Here is a tiny trained network, its code and every weight. The questions are about switching its units off for an input and a target symbol, where a switched-off unit gives its printed mean instead of its output.

import numpy as np


def w(rows, s, z=0):
    codes = np.array(rows[::2]) - 128.0
    scale = np.full(codes.shape[1], s)
    scale[-1] = z or s
    return codes * scale


def f(y):
    return np.maximum(y, 0)


def softmax(a):
    e = np.exp(a - a.max(-1, keepdims=True))
    return e / e.sum(-1, keepdims=True)


def log_softmax(a):
    a = a - a.max(-1, keepdims=True)
    return a - np.log(np.exp(a).sum(-1, keepdims=True))


def net(x, mask):
    ids = ['ΓΨβετω'.index(c) for c in x.split()]
    T = len(ids)
    res = E[ids] + P[:T]
    q, k, v = (res @ M[0].T for M in (Q, K, V))
    z = softmax(np.where(np.tri(T) > 0, q @ k.T / 4**0.5, -1e9)) @ v
    res = res + np.where(mask[0], z, O[0][:, -1]) @ O[0][:, :-1]
    y = f(res @ A[0][:, :-1].T + A[0][:, -1])
    res = res + np.where(mask[1:25], y, B[0][:, -1]) @ B[0][:, :-1]
    return log_softmax(res[-1] @ U[:, :-1].T + U[:, -1])


Q, K, V, O, A, B = {}, {}, {}, {}, {}, {}
E = w([
[186,90,77,211],'Γ',
[178,132,97,107],'Ψ',
[184,112,97,151],'β',
[8,217,139,177],'ε',
[125,128,165,142],'τ',
[92,149,159,252],'ω',
],0.019)
P = w([
[65,52,144,97],'0',
[100,87,150,146],'1',
[132,190,100,82],'2',
[155,134,181,122],'3',
[180,149,165,154],'4',
[213,255,108,85],'5',
[218,168,193,127],'6',
],0.016)
Q[0] = w([
[161,163,143,180],'head 1',
[163,97,123,86],'head 1',
[146,230,66,145],'head 1',
[61,1,14,82],'head 1',
],0.017)
K[0] = w([
[153,183,219,113],'head 1',
[94,191,141,134],'head 1',
[247,163,127,89],'head 1',
[81,50,13,60],'head 1',
],0.014)
V[0] = w([
[102,172,140,94],'head 1',
[1,185,107,146],'head 1',
[89,77,181,22],'head 1',
[153,103,53,203],'head 1',
],0.0098)
O[0] = w([
[148,167,157,177,139],'head 1',
[255,241,70,227,207],'head 1',
[230,182,224,32,1],'head 1',
[22,105,4,161,139],'head 1',
],0.0054,0.0057)
A[0] = w([
[102,134,190,149,139],'neuron 1',
[165,117,59,116,86],'neuron 2',
[110,149,99,159,133],'neuron 3',
[129,84,85,112,131],'neuron 4',
[94,180,103,147,44],'neuron 5',
[100,110,140,148,104],'neuron 6',
[123,103,167,186,155],'neuron 7',
[137,103,97,177,6],'neuron 8',
[200,87,161,124,71],'neuron 9',
[172,99,48,176,94],'neuron 10',
[138,115,179,162,94],'neuron 11',
[171,111,175,90,24],'neuron 12',
[193,96,84,74,161],'neuron 13',
[87,74,118,136,61],'neuron 14',
[122,88,161,75,37],'neuron 15',
[105,121,248,153,21],'neuron 16',
[82,126,176,151,254],'neuron 17',
[136,151,92,59,143],'neuron 18',
[180,178,165,126,159],'neuron 19',
[158,167,71,111,185],'neuron 20',
[126,168,69,42,43],'neuron 21',
[123,56,122,173,142],'neuron 22',
[124,188,135,90,92],'neuron 23',
[167,109,49,113,61],'neuron 24',
],0.016,0.0085)
B[0] = w([
[131,129,78,157,192],'neuron 1',
[98,151,80,199,166],'neuron 2',
[156,112,163,133,237],'neuron 3',
[154,95,197,157,164],'neuron 4',
[131,200,166,58,213],'neuron 5',
[129,59,132,139,157],'neuron 6',
[222,158,102,152,224],'neuron 7',
[123,157,116,49,180],'neuron 8',
[90,204,134,68,167],'neuron 9',
[125,125,228,82,247],'neuron 10',
[43,174,83,102,170],'neuron 11',
[52,205,67,239,147],'neuron 12',
[66,241,178,131,170],'neuron 13',
[127,167,66,86,160],'neuron 14',
[215,55,106,176,143],'neuron 15',
[54,188,192,96,172],'neuron 16',
[195,58,123,140,249],'neuron 17',
[232,98,188,145,152],'neuron 18',
[143,107,46,64,242],'neuron 19',
[129,10,121,139,218],'neuron 20',
[221,254,81,130,146],'neuron 21',
[40,163,105,97,204],'neuron 22',
[88,116,122,80,169],'neuron 23',
[149,169,45,205,166],'neuron 24',
],0.0079,0.012)
U = w([
[124,36,155,56,255],'Γ',
[116,118,245,92,180],'Ψ',
[128,109,107,254,189],'β',
[151,176,46,129,6],'ε',
[45,115,67,126,162],'τ',
[54,215,144,20,71],'ω',
],0.009,0.0059)

Each question gives the input, a string of symbols that net reads in full, and the target symbol t.
The units are the heads (4 rows each of Q, K, V and O) and the neurons (one row each of A and B). Each row of codes is followed by its name. A weight is (code - 128) times the scale printed after its matrix; where a second scale follows, it is the last column's (O, A, B and U).
mask holds one flag per unit, heads first, then neurons. A switched-off unit (its flag False) gives its mean, the last column of its rows in O or B, instead of its output. The means were averaged over made-up inputs and are rounded, as every weight is.
A unit's drop is (log p(t) with every unit on - log p(t) with that unit switched off) / (log p(t) with every unit on - log p(t) with every unit switched off).
The circuit of an input: a set's keep is (log p(t) with only the set's units on - log p(t) with every unit switched off) / (log p(t) with every unit on - log p(t) with every unit switched off). Starting from the 12 units with the biggest drops (on a tie, the unit counted first), units are removed one at a time, each time the one whose removal leaves the highest keep (on an exact tie, the one counted first), for as long as the keep stays at least 0.8.
circuit, biggest first: the units of the circuit, biggest drop first
unit that matters most: the unit with the biggest drop
k most important neurons: the k neurons with the biggest drops, biggest first
drop of u: that unit's drop, to one decimal
input ω τ ε ε ε ω β, target β: 2 most important neurons	(neuron 24; neuron 2)
input ε ε Γ ε τ, target ε: circuit, biggest first	(neuron 10; neuron 20)
input τ Ψ Γ Ψ, target Ψ: circuit, biggest first	(head 1; neuron 13; neuron 19)
input τ ε τ τ, target ω: circuit, biggest first	(head 1; neuron 9; neuron 11)
input Ψ τ τ β, target ω: circuit, biggest first	(head 1; neuron 9; neuron 13)
input ε ε Ψ β, target ε: circuit, biggest first	(head 1)
input ε ε ε β, target ε: circuit, biggest first	(head 1; neuron 19)
input ω ε ω τ, target ε: circuit, biggest first	(head 1; neuron 10)
input ε β Ψ Γ β, target τ: circuit, biggest first	(head 1; neuron 22)
input ε ω Ψ β, target β: circuit, biggest first	(head 1; neuron 19)
input ε Γ ε Γ, target ε: 3 most important neurons	(neuron 19; neuron 24; neuron 8)
input ε ω Ψ ε ε, target ε: 3 most important neurons	(neuron 5; neuron 19; neuron 7)
input ε Γ ε τ Ψ, target ω: drop of neuron 9	0.3
input β Ψ Γ Ψ τ Γ Γ, target ω: drop of neuron 14	0.0
input τ Γ ε Γ β, target τ: drop of neuron 14	0.2
input β Ψ τ ε Ψ τ τ, target ω: unit that matters most	neuron 16
